Below are the code and all the weights of a small trained network. Each question names an input and a class and asks about switching units off, where a switched-off unit gives its printed mean instead of its output.

import numpy as np


def w(rows, s, z=0):
    codes = np.array(rows[::2]) - 128.0
    scale = np.full(codes.shape[1], s)
    scale[-1] = z or s
    return codes * scale


def f(y):
    return np.maximum(y, 0)


def log_softmax(a):
    a = a - a.max(-1, keepdims=True)
    return a - np.log(np.exp(a).sum(-1, keepdims=True))


def net(x, mask):
    res = np.array(x, float).reshape(1, 7) / 4 @ E
    y = f(res @ A[0][:, :-1].T + A[0][:, -1])
    res = res + np.where(mask, y, B[0][:, -1]) @ B[0][:, :-1]
    return log_softmax(res[-1] @ U[:, :-1].T + U[:, -1])


A, B = {}, {}
E = w([
[82,76,178,39,198,191,107,214,34],'x0',
[38,68,189,156,201,136,86,9,150],'x1',
[56,158,100,133,120,208,25,204,182],'x2',
[128,137,83,2,38,52,40,62,76],'x3',
[110,235,171,117,86,189,148,107,192],'x4',
[25,87,90,105,178,26,151,197,227],'x5',
[128,144,198,86,205,101,180,119,93],'x6',
],0.0065)
A[0] = w([
[187,185,46,204,33,178,141,176,114,199],'neuron 0',
[104,152,48,125,44,187,97,143,87,199],'neuron 1',
[182,78,84,161,142,28,158,78,71,195],'neuron 2',
[58,140,135,137,207,75,139,71,237,211],'neuron 3',
[188,158,110,83,10,201,47,104,67,123],'neuron 4',
[218,132,96,119,2,162,89,114,138,239],'neuron 5',
[124,83,119,194,160,93,112,45,176,146],'neuron 6',
[162,170,136,60,73,187,77,108,69,169],'neuron 7',
[254,164,111,159,90,168,157,236,134,224],'neuron 8',
[159,97,246,43,230,206,187,146,34,168],'neuron 9',
[155,96,217,221,167,185,144,73,115,214],'neuron 10',
[108,74,183,212,191,160,132,70,121,159],'neuron 11',
[186,83,80,69,35,45,91,121,43,255],'neuron 12',
[144,169,127,105,14,161,43,68,143,150],'neuron 13',
[42,23,99,31,187,104,112,199,137,220],'neuron 14',
[14,85,116,90,149,106,93,222,140,136],'neuron 15',
[40,29,79,145,161,105,84,188,178,202],'neuron 16',
[176,171,45,196,112,165,221,176,159,135],'neuron 17',
[124,246,123,118,64,127,175,198,220,236],'neuron 18',
],0.0063,0.0039)
B[0] = w([
[235,184,122,196,99,166,115,158,166,233],'neuron 0',
[163,191,112,116,145,173,60,111,176,202],'neuron 1',
[126,21,54,140,110,89,214,101,107,217],'neuron 2',
[18,162,178,160,105,58,120,82,174,242],'neuron 3',
[194,220,94,75,92,174,47,41,33,217],'neuron 4',
[220,159,55,196,77,150,89,98,119,236],'neuron 5',
[46,66,127,164,94,141,182,44,191,199],'neuron 6',
[163,179,139,51,110,203,87,70,45,199],'neuron 7',
[245,172,132,153,138,108,144,229,131,233],'neuron 8',
[134,76,217,55,175,228,205,227,24,244],'neuron 9',
[157,53,221,176,156,211,184,93,150,229],'neuron 10',
[87,49,200,160,191,203,170,83,181,212],'neuron 11',
[204,97,31,37,159,74,129,64,71,254],'neuron 12',
[105,182,117,125,67,178,49,39,98,213],'neuron 13',
[49,83,87,12,202,72,48,209,127,244],'neuron 14',
[76,178,62,61,212,89,21,223,181,214],'neuron 15',
[65,79,84,120,253,102,48,136,234,239],'neuron 16',
[193,132,153,186,88,67,180,203,212,206],'neuron 17',
[119,216,121,184,54,60,107,197,152,240],'neuron 18',
],0.0061,0.0085)
U = w([
[164,40,32,74,129,41,211,76,75,70],'0',
[12,219,171,123,91,45,157,92,166,223],'1',
[135,101,223,64,179,210,210,198,3,174],'2',
[169,225,85,98,77,200,37,41,55,150],'3',
[69,68,174,217,156,184,173,30,215,72],'4',
[44,118,59,46,225,93,24,207,181,70],'5',
[222,191,104,211,86,112,157,211,193,3],'6',
],0.0071,0.0016)

Each question gives the input, the list of numbers given to net, and the class t.
The units are the neurons (one row each of A and B). Each row of codes is followed by its name. A weight is (code - 128) times the scale printed after its matrix; where a second scale follows, it is the last column's (A, B and U).
mask holds one flag per neuron, in row order. A switched-off neuron (its flag False) gives its mean, the last column of its row in B, instead of its output. The means were averaged over made-up inputs and are rounded, as every weight is.
A unit's drop is (log p(t) with every unit on - log p(t) with that unit switched off) / (log p(t) with every unit on - log p(t) with every unit switched off).
The circuit of an input: a set's keep is (log p(t) with only the set's units on - log p(t) with every unit switched off) / (log p(t) with every unit on - log p(t) with every unit switched off). Starting from the 12 units with the biggest drops (on a tie, the unit counted first), units are removed one at a time, each time the one whose removal leaves the highest keep (on an exact tie, the one counted first), for as long as the keep stays at least 0.8.
circuit, biggest first: the units of the circuit, biggest drop first
k most important neurons: the k neurons with the biggest drops, biggest first
drop when u is switched off: that unit's drop, to one decimal
input [-2,8,-7,2,-2,7,-2], class 4: circuit, biggest first	(neuron 6)
input [-8,-2,-6,-4,1,0,7], class 4: circuit, biggest first	(neuron 10; neuron 6)
input [4,4,-2,5,6,1,4], class 2: 2 most important neurons	(neuron 9; neuron 16)
input [0,-1,-3,8,5,5,2], class 3: 2 most important neurons	(neuron 16; neuron 13)
input [1,7,3,8,-5,-3,8], class 2: 2 most important neurons	(neuron 9; neuron 16)
input [-4,0,-1,-1,-2,2,3], class 4: 3 most important neurons	(neuron 12; neuron 14; neuron 15)
input [-7,3,3,5,-5,-1,4], class 0: circuit, biggest first	(neuron 2; neuron 12)
input [-5,1,-4,-2,-3,7,7], class 4: circuit, biggest first	(neuron 6; neuron 12)
input [-5,3,-1,-5,6,-6,1], class 4: 2 most important neurons	(neuron 10; neuron 11)
input [3,-2,-6,-2,-3,2,0], class 2: 2 most important neurons	(neuron 9; neuron 5)
input [-3,-4,-8,-5,-8,-3,8], class 2: 2 most important neurons	(neuron 9; neuron 10)
input [-2,4,-3,2,-2,-3,-2], class 0: 3 most important neurons	(neuron 2; neuron 12; neuron 0)
input [0,2,-8,4,2,-6,5], class 2: drop when neuron 9 is switched off	1.1
input [5,0,-6,3,6,-3,2], class 2: most important neuron	(neuron 9)
input [-2,0,-2,-6,-7,2,5], class 4: drop when neuron 7 is switched off	0.0
input [2,2,4,5,7,2,-1], class 3: drop when neuron 16 is switched off	0.1
input [1,6,2,2,-3,-2,5], class 2: drop when neuron 9 is switched off	0.4
